x =
619  396  890  552  422  557  453  192  346  533  444
354  413  699  595  405  613  456  555  468  422  531
741  517  342  466  526  444  482  421  486  469  429
331  471  358  334  627  472  656  503  409  476  568
646  479  440  693  338  543  385  222  242  467  679
300  740  355  512  530  401  516  810  741  519  362
689  495  457  547  501  409  455  530  610  514  407
538  663  530  550  423  530  533  497  471  430  584
x[0][0] = 619
x[2] = [741, 517, 342, 466, 526, 444, 482, 421, 486, 469, 429]
x[4][4] = 338
x[0] = [619, 396, 890, 552, 422, 557, 453, 192, 346, 533, 444]
x[5][3] = 512
x[1][3] = 595
x[4][8] = 242
x[5] = [300, 740, 355, 512, 530, 401, 516, 810, 741, 519, 362]
x[4][2] = 440
x[0][2] = 890
x[1][5] = 613
x[:, 4] = [422, 405, 526, 627, 338, 530, 501, 423]
x[2][2] = 342
x[4][3] = 693
x[6][6] = 455
x[7][10] = 584
x[4][0] = 646
x[5][6] = 516
x[:, 2] = [890, 699, 342, 358, 440, 355, 457, 530]
x[4][6] = 385
x[1][0] = 354
x[2][6] = 482
x[3][7] = 503
x[3][8] = 409
x[3] = [331, 471, 358, 334, 627, 472, 656, 503, 409, 476, 568]

A =
[[ 52 -25 -73 -28 -27 -62   4 -12 -40  12 -22 -33  14]
 [ 42 -41  58 -10 -57  35 -15 -52  38 -24 -56  27 -21]
 [ 12 -18 -30  26 -23 -24  31 -26 -16  24 -30 -23  19]
 [-29  -1  41  21  -6  59   7 -16  61   3  -6  55 -19]]
A[-4, 0] => 52
A[-4, -8] => -62
A[1] => [42, -41, 58, -10, -57, 35, -15, -52, 38, -24, -56, 27, -21]
A[-2, -6] => -26
A[1, -13] => 42
A[2, 1] => -18
A[0] => [52, -25, -73, -28, -27, -62, 4, -12, -40, 12, -22, -33, 14]
A[-3, -8] => 35
A[2] => [12, -18, -30, 26, -23, -24, 31, -26, -16, 24, -30, -23, 19]
A[-4, 7] => -12
A[1, 10] => -56
A[-3, -4] => -24
A[-4, 2] => -73
A[:, 12] => [14, -21, 19, -19]
A[-1, 4] => -6
A[-2, 2] => -30
A[:, -6] => [-12, -52, -26, -16]
A[-2, 12] => 19
A[3, 0] => -29
A[-4, 10] => -22
A[-3, -2] => 27
A[-1, 6] => 7

data =
[-0.946 -0.426  1.854 -1.629 -0.751 -0.169 -0.391  0.179 -0.272  0.369
  0.200 -0.050 -0.008]
data[0] => -0.946
data[9] => 0.369
data[12] => -0.008
data[4] => -0.751
data[3] => -1.629
data[10] => 0.200

m =
array([[-63,  86,  12, -23,  21, -11,  75,  48, -18],
       [-63,  89, -10, -16,   7,  20,  68,  38, -21],
       [-66,  79,  -7, -20,  11,   9,  92,  34, -17],
       [-62,  79, -14, -21,  10,  11,  93,  33, -16],
       [-71,  85,  -3, -11,  25,   6,  82,  34, -18],
       [-69,  81,   6, -30,  17,   0,  92,  39, -17],
       [-60,  83, -11, -37,  16,   3,  98,  35, -14],
       [-59,  83,  -5, -41,  13,   0,  96,  37, -12],
       [-70,  79,  -2, -18,  17,   5,  91,  35, -17],
       [-63,  79, -14, -16,   8,  14,  90,  34, -17],
       [-68,  85,  14, -31,  24, -10,  83,  46, -18]])
m[0, 0]	-63
m[10]	[-68, 85, 14, -31, 24, -10, 83, 46, -18]
m[9, 3]	-16
m[8, 1]	79
m[0]	[-63, 86, 12, -23, 21, -11, 75, 48, -18]
m[9, 4]	8
m[7]	[-59, 83, -5, -41, 13, 0, 96, 37, -12]
m[5, 6]	92
m[10, 8]	-18
m[0, 6]	75
m[:, 6]	[75, 68, 92, 93, 82, 92, 98, 96, 91, 90, 83]
m[6]	[-60, 83, -11, -37, 16, 3, 98, 35, -14]
m[3, 2]	-14
m[8]	[-70, 79, -2, -18, 17, 5, 91, 35, -17]
m[10, 1]	85
m[:, 1]	[86, 89, 79, 79, 85, 81, 83, 83, 79, 79, 85]
m[4, 6]	82
m[1]	[-63, 89, -10, -16, 7, 20, 68, 38, -21]
m[4, 7]	34
m[3]	[-62, 79, -14, -21, 10, 11, 93, 33, -16]
m[5, 3]	-30
m[2, 6]	92
m[4, 8]	-18
m[7, 7]	37
m[4, 3]	-11
m[7, 5]	0
m[8, 5]	5
m[3, 5]	11
m[9, 6]	90
m[8, 4]	17
m[8, 3]	-18
m[1, 2]	-10

B =
2846,1441,2548,3481
2663,1656,4184,3655
2719,5736,3415,2698
2694,2846,2861,2677
3321,2251,1447,2518
3103,1079,2461,3490
2538,8439,5303,2622
2806,4505,5415,3579
Indices start at 0.
(0, 0) => 2846
(2, 0) => 2719
(3, 0) => 2694
(5, 3) => 3490
(1, 1) => 1656
(2, 2) => 3415
(4, 0) => 3321
(3, 1) => 2846
(6, 0) => 2538
(7, 0) => 2806
(5, 2) => 2461
(2, 1) => 5736
